Each row has a name. Each piece below is followed by the name of the row it came from, unless a question asks for something else. Each question is about the rows just above it. Places in a row count from 0.

| -.88 |  .20 | -.41 |  .37 |  .10 | -.46 | -.60 |  .02 | = Lal
| -.38 | -.23 |  .38 | -.54 |  .66 |  .52 | -.06 | -.17 | = Kifa
| -.68 |  .23 |  .65 |  .23 |  .23 |  .52 | -.61 | -.69 | = Lusek
| -.28 |  .65 | -.28 | -.19 |  .36 |  .13 | -.38 |  .12 | = Vas
Which value is in both Lusek and Vas?
| .65 |
Shared by Vas and Lusek:
| .65 |
One entry of Vas was changed: | -.29 |  .65 | -.28 | -.19 |  .36 |  .13 | -.38 |  .12 |. Where, and from what?
0, | -.28 |
Is | -.20 |  .36 |  .13 | printed in one of the named rows, side by side and in this order?
no
Which value appears more than once in Lusek?
| .23 |
Does one of the named rows hold | -.38 |  .12 | side by side, in this order?
yes

|  .07 |  .27 |  .29 |  .17 |  .10 |  .04 |  .36 |  .16 |  .15 |  .47 | -.11 | = febub
| .10 | .18 | .25 | .09 | .11 | .11 | .22 | .09 | .10 | .39 | .14 | = lod
|  .08 |  .40 |  .51 |  .22 |  .21 |  .17 |  .51 |  .21 |  .41 |  .80 | -.32 | = Rulaf
Row and place of | .15 | in the named rows:
febub, 8
| .10 | .18 | .25 | .09 | .11 | .11 | .22 | .09 | .10 | .39 | .14 | is in which row?
lod
Where does |  .08 |  .40 |  .51 |  .22 |  .21 |  .17 |  .51 |  .21 |  .41 |  .79 | -.32 | differ from Rulaf, and what was there?
9, | .80 |
Does one of the named rows hold | .16 | .15 | side by side, in this order?
yes
Row and place of | .40 | in the named rows:
Rulaf, 1

|  .05 | -.42 | -.09 |  .18 | -.14 |  .17 |  .04 | -.32 |  .20 | -.11 |  .14 |  .11 | -.19 |  Situd
|  .26 | -.09 | -.56 | -.28 | -.39 | -.02 | -.04 |  .27 | -.02 | -.09 | -.47 |  .66 | -.07 |  rivid
|  .21 |  .04 | -.41 |  .28 | -.24 | -.12 |  .34 |  .18 | -.03 | -.14 | -.17 |  .40 |  .00 |  gaviv
| -.09 | -.17 |  .25 |  .09 |  .22 |  .19 | -.24 | -.10 | -.08 | -.17 | -.04 |  .08 | -.07 |  Lav
| -.10 |  .00 |  .14 |  .00 |  .40 |  .18 |  .09 | -.11 |  .10 |  .19 | -.14 | -.05 | -.06 |  tokov
|  .17 |  .14 |  .16 | -.04 |  .40 |  .07 |  .02 |  .16 |  .09 |  .17 |  .14 |  .06 |  .11 |  Tepan
| -.08 | -.03 |  .28 |  .22 |  .46 |  .15 | -.01 | -.07 | -.03 | -.09 |  .01 |  .02 | -.02 |  zovag
Where does |  .17 |  .14 |  .16 | -.04 |  .40 |  .08 |  .02 |  .16 |  .09 |  .17 |  .14 |  .06 |  .11 | differ from Tepan, and what was there?
5, | .07 |
Row and place of | -.05 | in the named rows:
tokov, 11
Where do |  .21 |  .04 | -.41 |  .28 | -.24 | -.12 |  .34 |  .18 | -.03 | -.14 | -.17 |  .40 |  .00 | appear?
gaviv
Row and place of | -.01 | in the named rows:
zovag, 6
One entry of tokov was changed: | -.10 |  .00 |  .14 |  .00 |  .40 |  .19 |  .09 | -.11 |  .10 |  .19 | -.14 | -.05 | -.06 |. Where, and from what?
5, | .18 |

